Below are the code and all the weights of a small trained network. Each question names an input and a class and asks about switching units off, where a switched-off unit gives its printed mean instead of its output.

import numpy as np


def w(rows, s, z=0):
    codes = np.array(rows[::2]) - 128.0
    scale = np.full(codes.shape[1], s)
    scale[-1] = z or s
    return codes * scale


def norm(h):
    return h / np.sqrt((h * h).mean(-1, keepdims=True) + 1e-5)


def f(y):
    return y / 2 * (1 + np.tanh(0.7978845608 * (y + 0.044715 * y**3)))


def log_softmax(a):
    a = a - a.max(-1, keepdims=True)
    return a - np.log(np.exp(a).sum(-1, keepdims=True))


def net(x, mask):
    res = np.array(x, float).reshape(1, 2) / 4 @ E
    u = 0
    for l in range(2):
        y = f(norm(res) @ A[l][:, :-1].T + A[l][:, -1])
        res = res + np.where(mask[u : u + 3], y, B[l][:, -1]) @ B[l][:, :-1]
        u += 3
    return log_softmax(norm(res)[-1] @ U[:, :-1].T + U[:, -1])


A, B = {}, {}
E = w([
[148,89,108,135,153,82,134,87,114,186,140,167],'x0',
[105,92,116,114,150,45,2,186,216,156,127,179],'x1',
],0.0098)
A[0] = w([
[126,128,87,106,195,55,49,146,159,157,142,191,224],'0.n0',
[186,56,58,199,199,98,92,78,105,230,193,217,2],'0.n1',
[179,54,52,158,226,28,79,91,166,223,164,248,148],'0.n2',
],0.011,0.0028)
B[0] = w([
[158,135,132,144,124,144,154,166,52,37,117,82,217],'0.n0',
[60,117,171,56,175,226,163,66,132,200,47,211,211],'0.n1',
[180,83,198,49,124,136,187,143,3,92,141,135,253],'0.n2',
],0.012,0.024)
A[1] = w([
[196,12,203,59,183,155,150,158,42,130,81,205,53],'1.n0',
[2,230,62,219,95,124,48,217,241,83,52,47,253],'1.n1',
[133,132,154,99,122,152,151,122,76,109,102,118,213],'1.n2',
],0.0076,0.0013)
B[1] = w([
[161,157,112,164,81,84,77,228,144,31,178,52,251],'1.n0',
[48,87,152,89,154,124,200,17,144,252,53,189,162],'1.n1',
[130,94,119,127,137,36,47,168,171,145,142,153,212],'1.n2',
],0.011,0.017)
U = w([
[164,148,160,140,94,86,163,162,69,88,176,81,129],'0',
[64,121,188,68,159,230,158,135,105,132,49,168,144],'1',
[103,80,157,82,135,65,99,173,108,150,135,155,243],'2',
[184,231,54,217,216,196,38,56,199,192,185,155,2],'3',
[177,205,56,192,212,176,69,83,200,194,192,166,2],'4',
[141,184,8,198,121,209,50,42,199,148,164,136,2],'5',
[184,117,36,194,168,208,71,81,208,194,206,175,2],'6',
],0.014,0.0095)

Each question gives the input, the list of numbers given to net, and the class t.
The units are the neurons (one row each of A and B). Each row of codes is followed by its name. A weight is (code - 128) times the scale printed after its matrix; where a second scale follows, it is the last column's (A, B and U).
mask holds one flag per neuron, layer by layer. A switched-off neuron (its flag False) gives its mean, the last column of its row in B, instead of its output. The means were averaged over made-up inputs and are rounded, as every weight is.
A unit's drop is (log p(t) with every unit on - log p(t) with that unit switched off) / (log p(t) with every unit on - log p(t) with every unit switched off).
The circuit of an input: a set's keep is (log p(t) with only the set's units on - log p(t) with every unit switched off) / (log p(t) with every unit on - log p(t) with every unit switched off). Starting from all 6 units, units are removed one at a time, each time the one whose removal leaves the highest keep (on an exact tie, the one counted first), for as long as the keep stays at least 0.8.
circuit, biggest first: the units of the circuit, biggest drop first
most important unit: the unit with the biggest drop
top k neurons: the k neurons with the biggest drops, biggest first
top k neurons in layer l: the k neurons of layer l with the biggest drops, biggest first
drop of u: that unit's drop, to one decimal
input [-5,-7], class 0: most important unit	0.n1
input [-2,-2], class 2: circuit, biggest first	[0.n1; 0.n0; 0.n2; 1.n0]
input [-1,-3], class 2: top 2 neurons in layer 1	[1.n0; 1.n2]
input [-4,-4], class 0: top 2 neurons	[0.n1; 1.n1]
input [6,8], class 0: top 2 neurons	[1.n0; 0.n0]
input [1,-5], class 0: top 2 neurons	[0.n1; 1.n1]
input [5,8], class 0: top 2 neurons	[1.n0; 0.n0]
input [-6,6], class 0: top 2 neurons	[0.n0; 0.n1]
input [-2,1], class 2: top 3 neurons	[0.n2; 1.n0; 0.n0]
input [8,8], class 0: top 4 neurons	[1.n0; 0.n0; 0.n2; 1.n1]
input [2,-2], class 2: top 4 neurons	[0.n1; 0.n0; 1.n1; 0.n2]
input [7,4], class 1: drop of 0.n1	2.2
input [6,4], class 1: drop of 1.n1	-0.1
input [-1,-2], class 2: drop of 0.n0	1.9
input [-1,5], class 0: drop of 1.n2	0.0
